Here is a tiny trained network, its code and every weight. The questions are about switching its units off for an input and a class, where a switched-off unit gives its printed mean instead of its output.

import numpy as np


def w(rows, s, z=0):
    codes = np.array(rows[::2]) - 128.0
    scale = np.full(codes.shape[1], s)
    scale[-1] = z or s
    return codes * scale


def f(y):
    return np.maximum(y, 0)


def log_softmax(a):
    a = a - a.max(-1, keepdims=True)
    return a - np.log(np.exp(a).sum(-1, keepdims=True))


def net(x, mask):
    res = np.array(x, float).reshape(1, 4) / 4 @ E
    y = f(res @ A[0][:, :-1].T + A[0][:, -1])
    res = res + np.where(mask, y, B[0][:, -1]) @ B[0][:, :-1]
    return log_softmax(res[-1] @ U[:, :-1].T + U[:, -1])


A, B = {}, {}
E = w([
[145,231,48,64,89,227],'x0',
[224,26,29,107,62,50],'x1',
[125,139,122,134,119,124],'x2',
[30,120,195,2,25,71],'x3',
],0.0078)
A[0] = w([
[156,164,78,198,188,174,14],'n0',
[133,153,35,73,92,208,254],'n1',
[59,234,179,116,171,203,48],'n2',
[223,50,19,83,37,93,5],'n3',
[16,133,170,1,46,99,11],'n4',
[123,53,192,212,170,11,22],'n5',
],0.0081,0.0046)
B[0] = w([
[195,138,35,64,142,237,195],'n0',
[39,227,170,92,179,17,254],'n1',
[52,56,147,178,91,144,241],'n2',
[40,96,167,232,129,231,248],'n3',
[244,84,36,89,163,243,245],'n4',
[69,146,57,2,226,117,230],'n5',
],0.0083,0.0082)
U = w([
[61,167,107,63,148,67,198],'0',
[255,130,78,122,124,238,61],'1',
[100,134,144,118,136,117,254],'2',
[27,49,198,220,101,201,11],'3',
[160,175,235,111,95,10,179],'4',
],0.0094,0.0096)

Each question gives the input, the list of numbers given to net, and the class t.
The units are the neurons (one row each of A and B). Each row of codes is followed by its name. A weight is (code - 128) times the scale printed after its matrix; where a second scale follows, it is the last column's (A, B and U).
mask holds one flag per neuron, in row order. A switched-off neuron (its flag False) gives its mean, the last column of its row in B, instead of its output. The means were averaged over made-up inputs and are rounded, as every weight is.
A unit's drop is (log p(t) with every unit on - log p(t) with that unit switched off) / (log p(t) with every unit on - log p(t) with every unit switched off).
The circuit of an input: a set's keep is (log p(t) with only the set's units on - log p(t) with every unit switched off) / (log p(t) with every unit on - log p(t) with every unit switched off). Starting from all 6 units, units are removed one at a time, each time the one whose removal leaves the highest keep (on an exact tie, the one counted first), for as long as the keep stays at least 0.8.
circuit, biggest first: the units of the circuit, biggest drop first
unit that matters most: the unit with the biggest drop
top k neurons: the k neurons with the biggest drops, biggest first
drop of u: that unit's drop, to one decimal
input [2,4,-2,5], class 1: top 2 neurons	n4; n2
input [8,-8,-4,-7], class 0: circuit, biggest first	n1
input [1,1,-2,-3], class 4: circuit, biggest first	n4; n5; n3
input [4,-8,-2,7], class 3: top 2 neurons	n2; n0
input [6,-8,-3,6], class 3: top 3 neurons	n2; n5; n0
input [-5,-4,7,7], class 1: top 2 neurons	n4; n1
input [4,1,4,-2], class 0: top 2 neurons	n1; n4
input [-3,1,-2,0], class 4: top 2 neurons	n4; n3
input [-7,2,-6,-6], class 0: top 2 neurons	n5; n4
input [5,-8,-5,-3], class 3: top 2 neurons	n2; n5
input [-7,-3,2,-6], class 0: top 2 neurons	n5; n4
input [3,0,-3,-2], class 4: circuit, biggest first	n5; n4; n3
input [-3,-1,0,4], class 1: circuit, biggest first	n1; n4
input [1,-7,4,8], class 1: circuit, biggest first	n4
input [0,-7,0,6], class 3: top 3 neurons	n2; n0; n5
input [-5,8,-2,5], class 3: top 2 neurons	n3; n1
input [6,-5,-5,-4], class 0: top 2 neurons	n1; n3
input [-8,-7,0,-7], class 0: top 2 neurons	n5; n4
input [3,6,3,3], class 3: top 2 neurons	n3; n5
input [3,-2,0,-1], class 4: unit that matters most	n5
input [-8,-4,8,1], class 0: drop of n3	0.1
input [-7,5,-6,0], class 0: drop of n5	2.8
input [5,-6,-4,4], class 3: drop of n2	2.3
input [8,0,-2,-6], class 0: drop of n4	0.3
